Below is a small trained network, with its code and all its weights. Each question gives an input and a class and asks what happens when units are switched off, that is, made to give their printed mean instead of their output.

import numpy as np


def w(rows, s, z=0):
    codes = np.array(rows[::2]) - 128.0
    scale = np.full(codes.shape[1], s)
    scale[-1] = z or s
    return codes * scale


def f(y):
    return np.maximum(y, 0)


def log_softmax(a):
    a = a - a.max(-1, keepdims=True)
    return a - np.log(np.exp(a).sum(-1, keepdims=True))


def net(x, mask):
    res = np.array(x, float).reshape(1, 7) / 4 @ E
    y = f(res @ A[0][:, :-1].T + A[0][:, -1])
    res = res + np.where(mask, y, B[0][:, -1]) @ B[0][:, :-1]
    return log_softmax(res[-1] @ U[:, :-1].T + U[:, -1])


A, B = {}, {}
E = w([
[65,93,79,67,165,210,112,154,123],'x0',
[125,119,130,138,128,127,120,137,129],'x1',
[143,190,81,122,65,155,124,251,178],'x2',
[125,140,123,119,125,128,138,117,119],'x3',
[136,127,128,121,124,130,128,127,119],'x4',
[134,131,127,119,125,129,126,123,119],'x5',
[188,167,126,219,175,226,125,98,97],'x6',
],0.011)
A[0] = w([
[185,157,204,182,122,74,140,104,124,198],'neuron 1',
[97,142,133,120,178,179,118,107,105,104],'neuron 2',
[119,171,124,118,2,45,146,190,159,174],'neuron 3',
[150,89,132,130,176,145,126,126,135,118],'neuron 4',
[126,79,174,119,135,96,134,60,136,72],'neuron 5',
[101,120,97,107,141,141,134,147,138,187],'neuron 6',
[164,184,139,177,129,175,118,121,132,1],'neuron 7',
[79,110,86,79,117,173,118,148,148,235],'neuron 8',
[103,117,111,143,187,180,148,111,112,100],'neuron 9',
[134,162,65,136,102,182,140,187,148,207],'neuron 10',
[159,174,71,127,107,175,117,186,152,3],'neuron 11',
[132,103,121,140,206,172,118,94,96,143],'neuron 12',
[83,69,128,68,134,80,136,132,134,37],'neuron 13',
[70,79,117,64,109,79,125,126,152,185],'neuron 14',
],0.0086,0.0062)
B[0] = w([
[65,150,206,122,158,142,130,211,48,240],'neuron 1',
[147,101,67,122,107,107,129,88,177,166],'neuron 2',
[156,32,91,75,45,120,51,48,195,249],'neuron 3',
[174,110,113,141,126,119,134,101,133,153],'neuron 4',
[91,118,182,103,173,170,108,215,75,189],'neuron 5',
[124,131,112,177,126,135,166,125,106,178],'neuron 6',
[41,162,215,74,161,200,131,240,118,167],'neuron 7',
[169,183,116,176,157,86,171,132,54,221],'neuron 8',
[200,102,88,116,107,110,99,71,187,170],'neuron 9',
[80,107,204,59,116,180,70,154,134,233],'neuron 10',
[159,242,111,206,237,64,209,202,2,182],'neuron 11',
[190,130,94,146,119,71,121,76,183,199],'neuron 12',
[179,212,121,210,216,49,225,180,37,178],'neuron 13',
[66,152,184,119,176,168,135,172,102,223],'neuron 14',
],0.0079,0.011)
U = w([
[32,118,177,45,135,171,115,165,110,6],'0',
[191,170,122,235,162,90,185,140,76,206],'1',
[198,53,60,89,66,108,96,58,248,218],'2',
],0.014,0.0024)

Each question gives the input, the list of numbers given to net, and the class t.
The units are the neurons (one row each of A and B). Each row of codes is followed by its name. A weight is (code - 128) times the scale printed after its matrix; where a second scale follows, it is the last column's (A, B and U).
mask holds one flag per neuron, in row order. A switched-off neuron (its flag False) gives its mean, the last column of its row in B, instead of its output. The means were averaged over made-up inputs and are rounded, as every weight is.
A unit's drop is (log p(t) with every unit on - log p(t) with that unit switched off) / (log p(t) with every unit on - log p(t) with every unit switched off).
The circuit of an input: a set's keep is (log p(t) with only the set's units on - log p(t) with every unit switched off) / (log p(t) with every unit on - log p(t) with every unit switched off). Starting from the 12 units with the biggest drops (on a tie, the unit counted first), units are removed one at a time, each time the one whose removal leaves the highest keep (on an exact tie, the one counted first), for as long as the keep stays at least 0.8.
circuit, biggest first: the units of the circuit, biggest drop first
most important unit: the unit with the biggest drop
top k neurons: the k neurons with the biggest drops, biggest first
drop when u is switched off: that unit's drop, to one decimal
input [8,4,4,-3,0,6,7], class 1: circuit, biggest first : neuron 11
input [-4,-2,2,-8,6,-5,6], class 0: circuit, biggest first : neuron 7; neuron 8
input [3,-8,-7,-3,3,5,-3], class 1: top 2 neurons : neuron 13; neuron 10
input [-1,8,2,3,5,5,-2], class 2: circuit, biggest first : neuron 1; neuron 3
input [2,-3,-4,-5,-8,-4,1], class 2: top 3 neurons : neuron 11; neuron 13; neuron 1
input [0,-6,4,-7,-5,6,-7], class 2: top 2 neurons : neuron 3; neuron 1
input [7,0,-3,-8,7,3,0], class 1: top 2 neurons : neuron 3; neuron 8
input [3,6,5,0,0,-4,3], class 1: top 4 neurons : neuron 11; neuron 8; neuron 1; neuron 14
input [-1,2,6,4,4,-4,3], class 0: top 2 neurons : neuron 10; neuron 13
input [-1,-8,8,0,-7,-6,6], class 0: top 3 neurons : neuron 10; neuron 7; neuron 13
input [-7,1,-5,-4,0,-1,0], class 0: top 2 neurons : neuron 1; neuron 8
input [-8,-3,-1,8,-4,0,-3], class 0: drop when neuron 1 is switched off : 1.0
input [-4,6,8,-4,0,-1,6], class 0: drop when neuron 10 is switched off : 0.4
input [-3,0,-3,4,-7,-8,-1], class 0: most important unit : neuron 8
input [-7,-8,7,1,5,-2,-7], class 2: drop when neuron 3 is switched off : 2.4
input [4,-8,-5,-6,1,3,0], class 1: drop when neuron 3 is switched off : 1.6
